Each row, then roughly how far along a hidden order it lies, from 0 to 15
-0.07	+0.05	+0.09	+0.03	+0.12	-0.09	-0.05	-0.01	-0.05	+0.01	-0.01	-0.97	-0.18	+0.01	+0.02	-0.03	+0.00	+0.15	+0.08	-0.07	+0.04	+0.01	-0.10	-0.11	+0.41	-0.04	-0.03	+0.01	+0.02	+0.01	+0.01	+0.06 -> 5
-0.02	-0.18	-0.06	-0.03	+0.21	-0.29	-0.02	+0.04	+0.57	-1.03	+0.02	+0.94	+0.37	+0.16	-0.09	+0.07	-0.01	+0.15	-0.35	+0.18	-0.22	+0.10	-0.15	-0.08	-0.28	+0.13	+0.21	-0.01	-0.10	+0.11	-0.20	-0.05 -> 5
+0.90	-0.10	+0.25	-0.03	-0.28	-0.64	+0.13	+0.01	+0.52	-0.74	+0.00	+2.57	+0.02	+0.17	+0.26	+0.11	-0.19	+0.26	+0.87	-0.28	-0.11	+0.03	-0.56	+0.13	-0.21	+0.23	-0.03	-0.05	-0.19	-0.03	-1.23	+0.01 -> 7
+0.34	+0.46	+0.12	+0.06	-0.81	-0.08	+0.26	-0.15	+1.03	+0.23	+0.10	-0.53	-0.39	+0.10	-0.45	+0.01	+0.58	-0.07	+0.60	+0.82	+0.06	+0.19	+0.27	-0.47	-0.40	-0.01	-0.07	-0.08	-0.27	+0.02	+0.12	+0.05 -> 0
-2.12	-0.42	+1.20	+0.77	+1.23	+1.03	-0.27	+0.45	+1.63	-2.41	+0.00	+5.60	+0.99	+0.48	-0.49	+0.11	-0.16	-1.32	-0.43	-0.55	-1.20	-0.34	-2.41	+2.00	-3.37	+0.35	+0.86	-0.01	+0.26	+0.78	-0.71	+0.23 -> 2
-0.84	-0.38	-0.05	+0.31	+0.87	+0.36	+0.01	-0.04	-0.64	-0.53	+0.06	+1.34	+0.29	+0.10	-0.49	-0.11	+0.02	-0.38	+0.51	-0.43	-0.17	-0.11	-0.22	+0.07	-1.25	+0.45	+0.29	-0.03	-0.11	+0.04	-0.21	+0.18 -> 1
-0.54	-0.14	+0.01	-0.38	+0.03	-0.17	+0.01	+0.10	+0.24	-0.67	+0.01	+0.56	+0.11	-0.01	+0.00	-0.02	-0.17	+0.11	+0.41	+0.12	-0.13	-0.02	-0.17	+0.47	-0.01	+0.02	+0.13	-0.01	-0.01	+0.12	-0.27	-0.06 -> 5
-1.14	-0.30	-0.46	+0.26	+0.86	+0.20	-0.24	-0.28	-0.82	+0.58	+0.06	+0.18	+0.03	+0.19	-0.27	-0.22	+0.11	-0.26	-0.32	-0.61	+0.19	-0.17	-0.09	-0.28	-1.28	+0.31	+0.21	+0.02	+0.01	+0.21	-0.39	+0.17 -> 5
+1.88	+0.27	+0.40	+0.00	-0.22	-0.42	-0.35	-0.15	-1.46	+0.33	-0.03	+0.68	-0.47	+0.42	+0.15	+0.13	+0.00	-0.08	+0.79	-0.14	+0.61	+0.07	-0.44	-0.22	+0.48	+0.19	-0.44	-0.10	-0.19	-0.48	-0.99	+0.01 -> 9
+2.35	-0.73	+0.33	-0.50	-1.43	+0.63	-0.03	+0.02	-5.27	+0.58	-0.09	+2.87	-1.18	+0.71	+0.84	+0.19	-1.09	-0.09	+0.50	+0.41	+0.96	-0.33	-0.41	-2.07	+0.71	-0.35	-0.73	-0.08	-0.78	-0.91	-2.09	+0.39 -> 15
+0.08	-0.16	-0.17	-0.09	+0.19	-0.19	-0.06	+0.03	-0.57	-0.67	+0.02	-0.44	+0.08	-0.01	-0.02	+0.04	-0.04	-0.01	-0.01	+0.15	+0.04	+0.02	+0.02	+0.11	-0.16	+0.15	+0.11	+0.00	-0.03	+0.06	-0.08	-0.02 -> 5
+0.26	-0.32	+0.19	+0.01	-0.25	+0.26	+0.10	-0.08	-1.41	-0.20	-0.01	+0.36	-0.30	+0.19	+0.23	+0.05	-0.40	+0.03	+0.32	+0.36	+0.16	-0.05	-0.31	-0.50	+0.06	-0.07	-0.06	-0.02	-0.21	-0.16	-0.69	+0.11 -> 7
+0.21	+0.14	+0.20	-0.10	+0.23	+0.16	-0.13	-0.05	-0.34	+0.77	+0.00	+0.11	-0.15	+0.04	-0.30	-0.02	+0.19	-0.06	-0.34	-0.12	+0.33	+0.00	-0.20	-0.16	+0.50	-0.18	-0.13	+0.02	+0.06	-0.04	+0.06	-0.06 -> 5
-0.15	+0.95	-0.08	+0.10	-0.70	+0.34	+0.00	-0.13	-0.74	+2.34	+0.06	-1.16	-0.86	+0.09	-0.18	+0.00	+0.99	-0.12	-0.79	+0.67	+0.89	+0.24	+0.73	-0.86	+0.79	-0.41	-0.15	-0.05	-0.11	+0.31	+0.07	+0.07 -> 6
+0.55	-0.05	+0.22	+0.00	+0.37	-0.15	+0.09	+0.12	+0.32	-0.47	+0.02	+0.46	+0.03	-0.08	+0.10	+0.01	-0.08	-0.09	+0.30	+0.14	-0.19	+0.04	+0.23	+0.26	-0.18	+0.06	+0.02	+0.00	-0.03	+0.13	+0.03	-0.02 -> 5
-0.26	-0.46	-0.08	-0.04	+0.36	-0.59	+0.11	-0.06	+0.99	-1.99	+0.03	+0.69	+0.35	-0.02	-0.18	+0.10	-0.36	+0.18	+1.00	+0.48	-0.57	+0.16	-0.21	+0.36	-0.82	+0.33	+0.46	-0.03	-0.10	+0.17	-0.37	-0.13 -> 5
-1.47	-0.05	-0.70	+0.24	+0.55	+0.16	-0.19	-0.18	-0.03	-0.42	+0.14	-0.51	-0.03	+0.17	-0.96	-0.08	+0.40	-0.15	-0.01	+0.42	+0.38	+0.08	-0.24	-0.86	-1.33	+0.55	+0.22	-0.04	-0.21	+0.16	-0.66	+0.21 -> 5
+3.36	+0.46	+0.85	+0.20	-1.34	-1.11	-0.60	-0.23	-2.20	-0.36	-0.02	+1.96	-0.59	+0.66	+0.63	+0.34	-0.08	-0.07	+2.02	+0.03	+0.46	+0.18	-0.93	-0.02	+0.79	+0.52	-0.59	-0.21	-0.41	-0.84	-1.83	+0.01 -> 12
-1.18	-0.03	+0.05	+0.37	+0.59	+0.67	-0.12	-0.17	-0.76	+0.80	+0.01	+0.60	-0.04	+0.18	-0.30	-0.21	+0.26	-0.34	-0.79	-0.60	+0.30	-0.20	-0.17	-0.47	-0.46	+0.16	+0.02	+0.01	+0.04	+0.04	+0.00	+0.21 -> 5
-1.63	-1.86	+3.68	+2.57	+3.70	-0.47	+2.27	+1.70	-4.13	+0.11	+0.26	+9.99	+1.59	+0.88	-3.05	+0.51	+0.84	-1.76	+1.93	-1.11	-1.87	+0.87	-3.51	+5.93	-4.07	-0.04	+0.18	-0.30	+0.14	+2.16	+1.63	+0.62 -> 2
